Below are the code and all the weights of a small trained network. Each question names an input and a class and asks about switching units off, where a switched-off unit gives its printed mean instead of its output.

import numpy as np


def w(rows, s, z=0):
    codes = np.array(rows[::2]) - 128.0
    scale = np.full(codes.shape[1], s)
    scale[-1] = z or s
    return codes * scale


def f(y):
    return y / 2 * (1 + np.tanh(0.7978845608 * (y + 0.044715 * y**3)))


def log_softmax(a):
    a = a - a.max(-1, keepdims=True)
    return a - np.log(np.exp(a).sum(-1, keepdims=True))


def net(x, mask):
    res = np.array(x, float).reshape(1, 8) / 4 @ E
    y = f(res @ A[0][:, :-1].T + A[0][:, -1])
    res = res + np.where(mask, y, B[0][:, -1]) @ B[0][:, :-1]
    return log_softmax(res[-1] @ U[:, :-1].T + U[:, -1])


A, B = {}, {}
E = w([
[120,164,191,76,157,169,189,45,22,105],'x0',
[110,146,57,68,50,123,164,157,170,112],'x1',
[191,218,231,200,163,118,134,166,132,115],'x2',
[2,129,114,81,154,82,93,25,137,62],'x3',
[168,95,111,105,68,211,140,168,105,86],'x4',
[121,40,124,119,134,205,90,88,70,77],'x5',
[170,128,168,154,158,138,145,130,90,172],'x6',
[105,96,155,169,152,147,44,114,137,37],'x7',
],0.0069)
A[0] = w([
[58,79,84,71,124,143,127,54,101,93,176],'N1',
[50,191,172,148,169,57,95,66,166,98,137],'N2',
[99,102,40,102,70,129,87,173,219,75,181],'N3',
[166,121,199,143,145,214,121,118,51,65,147],'N4',
[142,117,173,130,132,200,120,113,65,70,198],'N5',
[154,79,81,168,124,108,87,217,203,175,135],'N6',
[219,120,174,171,153,151,137,162,90,193,179],'N7',
[47,163,154,133,156,77,103,49,138,90,254],'N8',
[47,69,87,74,127,144,126,25,88,96,202],'N9',
[161,123,200,134,137,222,121,107,41,51,174],'N10',
[48,75,78,69,117,146,127,48,98,92,162],'N11',
[164,222,120,67,92,103,255,152,127,196,128],'N12',
[109,116,40,101,67,125,89,178,211,82,171],'N13',
[76,188,185,144,167,68,90,77,144,98,125],'N14',
[58,64,71,72,114,152,127,59,99,97,175],'N15',
],0.0067,0.0023)
B[0] = w([
[55,24,53,62,154,168,22,51,54,194,232],'N1',
[29,205,190,136,216,32,130,61,188,80,199],'N2',
[16,98,27,149,60,122,153,182,186,21,220],'N3',
[207,131,210,121,85,201,147,75,78,38,208],'N4',
[156,131,164,90,98,178,143,67,79,67,195],'N5',
[150,80,102,227,127,109,88,230,216,134,197],'N6',
[248,134,187,181,143,161,117,175,100,175,212],'N7',
[9,141,166,107,213,57,74,20,143,96,220],'N8',
[77,35,86,55,157,158,48,26,61,173,255],'N9',
[193,138,208,86,88,195,159,51,51,19,221],'N10',
[64,24,59,64,146,163,39,61,74,190,241],'N11',
[136,250,76,26,83,90,255,156,66,220,218],'N12',
[37,124,34,157,59,132,172,193,194,36,214],'N13',
[88,187,198,139,202,62,131,62,174,97,185],'N14',
[67,41,42,61,132,185,69,84,83,180,237],'N15',
],0.0055,0.0083)
U = w([
[87,57,82,75,137,163,66,81,64,176,203],'0',
[206,76,170,219,152,129,49,188,168,215,6],'1',
[89,107,68,154,70,123,135,200,230,52,156],'2',
[204,132,213,118,102,203,143,104,71,40,169],'3',
[172,218,119,94,93,108,226,175,104,255,100],'4',
[78,182,197,129,193,36,112,80,167,93,124],'5',
],0.0076,0.0012)

Each question gives the input, the list of numbers given to net, and the class t.
The units are the neurons (one row each of A and B). Each row of codes is followed by its name. A weight is (code - 128) times the scale printed after its matrix; where a second scale follows, it is the last column's (A, B and U).
mask holds one flag per neuron, in row order. A switched-off neuron (its flag False) gives its mean, the last column of its row in B, instead of its output. The means were averaged over made-up inputs and are rounded, as every weight is.
A unit's drop is (log p(t) with every unit on - log p(t) with that unit switched off) / (log p(t) with every unit on - log p(t) with every unit switched off).
The circuit of an input: a set's keep is (log p(t) with only the set's units on - log p(t) with every unit switched off) / (log p(t) with every unit on - log p(t) with every unit switched off). Starting from the 12 units with the biggest drops (on a tie, the unit counted first), units are removed one at a time, each time the one whose removal leaves the highest keep (on an exact tie, the one counted first), for as long as the keep stays at least 0.8.
units of the circuit, in order: the units of the circuit, biggest drop first
top k neurons: the k neurons with the biggest drops, biggest first
drop of u: that unit's drop, to one decimal
input [7,6,5,1,-1,-5,6,-1], class 4: units of the circuit, in order : [N12]
input [7,-4,-4,-6,2,4,-6,-3], class 3: units of the circuit, in order : [N10; N4]
input [4,7,-1,-3,4,5,2,-6], class 4: units of the circuit, in order : [N12; N8]
input [-3,3,-3,6,-4,-5,-1,8], class 5: top 2 neurons : [N2; N14]
input [-4,-2,2,-4,6,-4,5,-1], class 1: top 2 neurons : [N6; N7]
input [-6,5,-2,7,-2,-2,-7,8], class 2: top 3 neurons : [N3; N13; N2]
input [-6,-8,-2,8,-5,2,3,7], class 5: top 3 neurons : [N2; N14; N8]
input [-1,-7,0,6,-7,7,8,5], class 5: top 2 neurons : [N2; N14]
input [3,8,1,6,-7,-2,-3,-7], class 5: top 3 neurons : [N2; N8; N14]
input [-6,6,-6,-8,2,-1,7,-5], class 4: top 2 neurons : [N12; N7]
input [4,-8,4,6,-3,3,2,6], class 5: top 2 neurons : [N2; N8]
input [-5,4,-8,4,6,-5,1,3], class 2: top 3 neurons : [N13; N3; N6]
input [6,-8,1,-6,-3,4,-3,-3], class 3: drop of N2 : 0.0
input [8,-8,3,4,-6,3,-5,-2], class 5: units of the circuit, in order : [N2]
input [-3,7,-3,-1,6,-8,6,-5], class 4: drop of N12 : 4.2
input [-1,3,3,-1,-6,6,-5,-1], class 5: drop of N11 : 0.2
